Below are the code and all the weights of a small trained network. Each question names an input and a target symbol and asks about switching units off, where a switched-off unit gives its printed mean instead of its output.

import numpy as np


def w(rows, s, z=0):
    codes = np.array(rows[::2]) - 128.0
    scale = np.full(codes.shape[1], s)
    scale[-1] = z or s
    return codes * scale


def f(y):
    return y / 2 * (1 + np.tanh(0.7978845608 * (y + 0.044715 * y**3)))


def softmax(a):
    e = np.exp(a - a.max(-1, keepdims=True))
    return e / e.sum(-1, keepdims=True)


def log_softmax(a):
    a = a - a.max(-1, keepdims=True)
    return a - np.log(np.exp(a).sum(-1, keepdims=True))


def net(x, mask):
    ids = ['ΘΣαβγδεζηπφψω'.index(c) for c in x.split()]
    T = len(ids)
    res = E[ids] + P[:T]
    u = 0
    for l in range(2):
        r = res
        for j in range(2):
            rows = slice(2 * j, 2 * j + 2)
            q, k, v = (r @ M[l][rows].T for M in (Q, K, V))
            z = softmax(np.where(np.tri(T) > 0, q @ k.T / 2**0.5, -1e9)) @ v
            o = O[l][rows]
            res = res + np.where(mask[u + j], z, o[:, -1]) @ o[:, :-1]
        u += 2
        y = f(res @ A[l][:, :-1].T + A[l][:, -1])
        res = res + np.where(mask[u : u + 4], y, B[l][:, -1]) @ B[l][:, :-1]
        u += 4
    return log_softmax(res[-1] @ U[:, :-1].T + U[:, -1])


Q, K, V, O, A, B = {}, {}, {}, {}, {}, {}
E = w([
[105,173,83,90],'Θ',
[155,167,25,226],'Σ',
[180,88,66,141],'α',
[81,150,87,196],'β',
[104,44,147,107],'γ',
[160,119,96,62],'δ',
[125,74,148,55],'ε',
[141,211,218,129],'ζ',
[149,50,127,148],'η',
[134,107,85,248],'π',
[144,178,54,167],'φ',
[113,68,75,143],'ψ',
[76,116,127,95],'ω',
],0.014)
P = w([
[97,135,7,66],'0',
[121,109,140,147],'1',
[121,105,136,144],'2',
[121,109,131,143],'3',
[121,108,128,141],'4',
[118,110,119,137],'5',
[119,111,109,135],'6',
],0.011)
Q[0] = w([
[91,140,118,101],'0.h1',
[44,34,3,94],'0.h1',
[176,255,227,160],'0.h2',
[6,144,83,141],'0.h2',
],0.017)
K[0] = w([
[109,163,125,113],'0.h1',
[81,89,6,60],'0.h1',
[189,118,234,226],'0.h2',
[23,188,104,150],'0.h2',
],0.02)
V[0] = w([
[52,234,154,104],'0.h1',
[59,72,128,250],'0.h1',
[27,123,80,53],'0.h2',
[29,1,171,68],'0.h2',
],0.0058)
O[0] = w([
[119,168,118,84,138],'0.h1',
[103,120,2,97,120],'0.h1',
[43,126,149,144,254],'0.h2',
[113,64,68,67,122],'0.h2',
],0.0065,0.0069)
A[0] = w([
[192,82,76,253,157],'0.n1',
[234,134,181,60,255],'0.n2',
[119,81,56,145,99],'0.n3',
[255,100,180,47,100],'0.n4',
],0.0081,0.0065)
B[0] = w([
[163,117,17,64,255],'0.n1',
[166,118,7,48,145],'0.n2',
[124,94,175,147,184],'0.n3',
[65,166,29,192,112],'0.n4',
],0.013,0.0042)
Q[1] = w([
[47,188,64,93],'1.h1',
[252,173,185,196],'1.h1',
[235,173,232,182],'1.h2',
[168,111,98,204],'1.h2',
],0.018)
K[1] = w([
[26,136,72,89],'1.h1',
[224,224,172,160],'1.h1',
[253,76,163,194],'1.h2',
[121,110,77,199],'1.h2',
],0.018)
V[1] = w([
[150,50,196,114],'1.h1',
[181,189,119,113],'1.h1',
[128,102,53,247],'1.h2',
[183,87,147,113],'1.h2',
],0.014)
O[1] = w([
[220,105,254,144,15],'1.h1',
[191,144,35,94,2],'1.h1',
[235,84,209,218,199],'1.h2',
[136,58,47,76,2],'1.h2',
],0.0083,0.0072)
A[1] = w([
[137,161,183,43,111],'1.n1',
[80,132,51,203,135],'1.n2',
[48,3,97,181,64],'1.n3',
[130,68,124,78,253],'1.n4',
],0.013,0.0052)
B[1] = w([
[104,98,110,31,145],'1.n1',
[142,187,162,129,250],'1.n2',
[84,39,77,150,222],'1.n3',
[249,157,187,87,156],'1.n4',
],0.018)
U = w([
[96,170,196,97,173],'Θ',
[186,160,93,153,95],'Σ',
[191,129,107,126,192],'α',
[116,139,165,201,170],'β',
[137,98,212,122,9],'γ',
[174,144,130,100,232],'δ',
[146,112,98,83,200],'ε',
[140,142,62,88,80],'ζ',
[185,111,166,134,213],'η',
[148,114,2,128,81],'π',
[185,171,184,145,133],'φ',
[120,82,112,138,1],'ψ',
[67,106,107,92,54],'ω',
],0.0096,0.0052)

Each question gives the input, a string of symbols that net reads in full, and the target symbol t.
The units are the heads (2 rows each of Q, K, V and O) and the neurons (one row each of A and B). Each row of codes is followed by its name. A weight is (code - 128) times the scale printed after its matrix; where a second scale follows, it is the last column's (O, A, B and U).
mask holds one flag per unit, layer by layer, with each layer's heads first. A switched-off unit (its flag False) gives its mean, the last column of its rows in O or B, instead of its output. The means were averaged over made-up inputs and are rounded, as every weight is.
A unit's drop is (log p(t) with every unit on - log p(t) with that unit switched off) / (log p(t) with every unit on - log p(t) with every unit switched off).
The circuit of an input: a set's keep is (log p(t) with only the set's units on - log p(t) with every unit switched off) / (log p(t) with every unit on - log p(t) with every unit switched off). Starting from all 12 units, units are removed one at a time, each time the one whose removal leaves the highest keep (on an exact tie, the one counted first), for as long as the keep stays at least 0.8.
units of the circuit, in order: the units of the circuit, biggest drop first
most important unit: the unit with the biggest drop
k most important neurons: the k neurons with the biggest drops, biggest first
top k neurons in layer l: the k neurons of layer l with the biggest drops, biggest first
which heads matter: for each layer, one digit per head in row order, 1 if its drop is at least 0.15 and else 0, layers parted by /
input ψ ψ ε ω γ, target ψ: 2 most important neurons : (1.n3, 1.n2)
input Θ ψ Θ η Θ Σ ε, target Θ: 2 most important neurons : (1.n3, 0.n1)
input Θ ω ζ ψ η φ, target Θ: units of the circuit, in order : (1.n3, 1.h2, 0.h1)
input π γ η ψ ε π, target π: most important unit : 0.n1
input ε η η ζ, target ε: top 2 neurons in layer 0 : (0.n2, 0.n1)
input γ β Θ ε γ δ, target γ: units of the circuit, in order : (1.h1, 0.n1)
input Θ ζ η ω ω γ, target Θ: 4 most important neurons : (1.n3, 0.n3, 1.n1, 0.n1)
input π β π ω Θ Θ γ, target ψ: 3 most important neurons : (0.n1, 1.n3, 1.n2)
input γ β η, target γ: which heads matter : 01 / 10
input Σ β ζ Θ Θ γ β, target Σ: units of the circuit, in order : (1.n2, 1.h1, 0.h2, 0.n1)
input ω α ε, target ε: units of the circuit, in order : (1.n4, 1.n2, 1.h2)
input π β Θ ω ω, target ω: units of the circuit, in order : (0.n1, 1.h1)
input η ω γ, target η: units of the circuit, in order : (1.n4, 1.h1)
input β β φ, target φ: most important unit : 1.h2
input Θ ε ζ δ, target Θ: which heads matter : 01 / 01
input π γ Σ, target π: which heads matter : 10 / 10
input η Θ π α, target η: which heads matter : 11 / 10
input ε δ ψ δ, target ε: which heads matter : 01 / 11
input Θ β ψ ζ γ Σ, target Θ: top 2 neurons in layer 1 : (1.n2, 1.n3)
input Θ ε β π ω β, target Θ: most important unit : 1.h2
input δ β ω α, target δ: which heads matter : 10 / 11
input ψ Θ β, target ψ: 3 most important neurons : (1.n3, 1.n2, 0.n3)
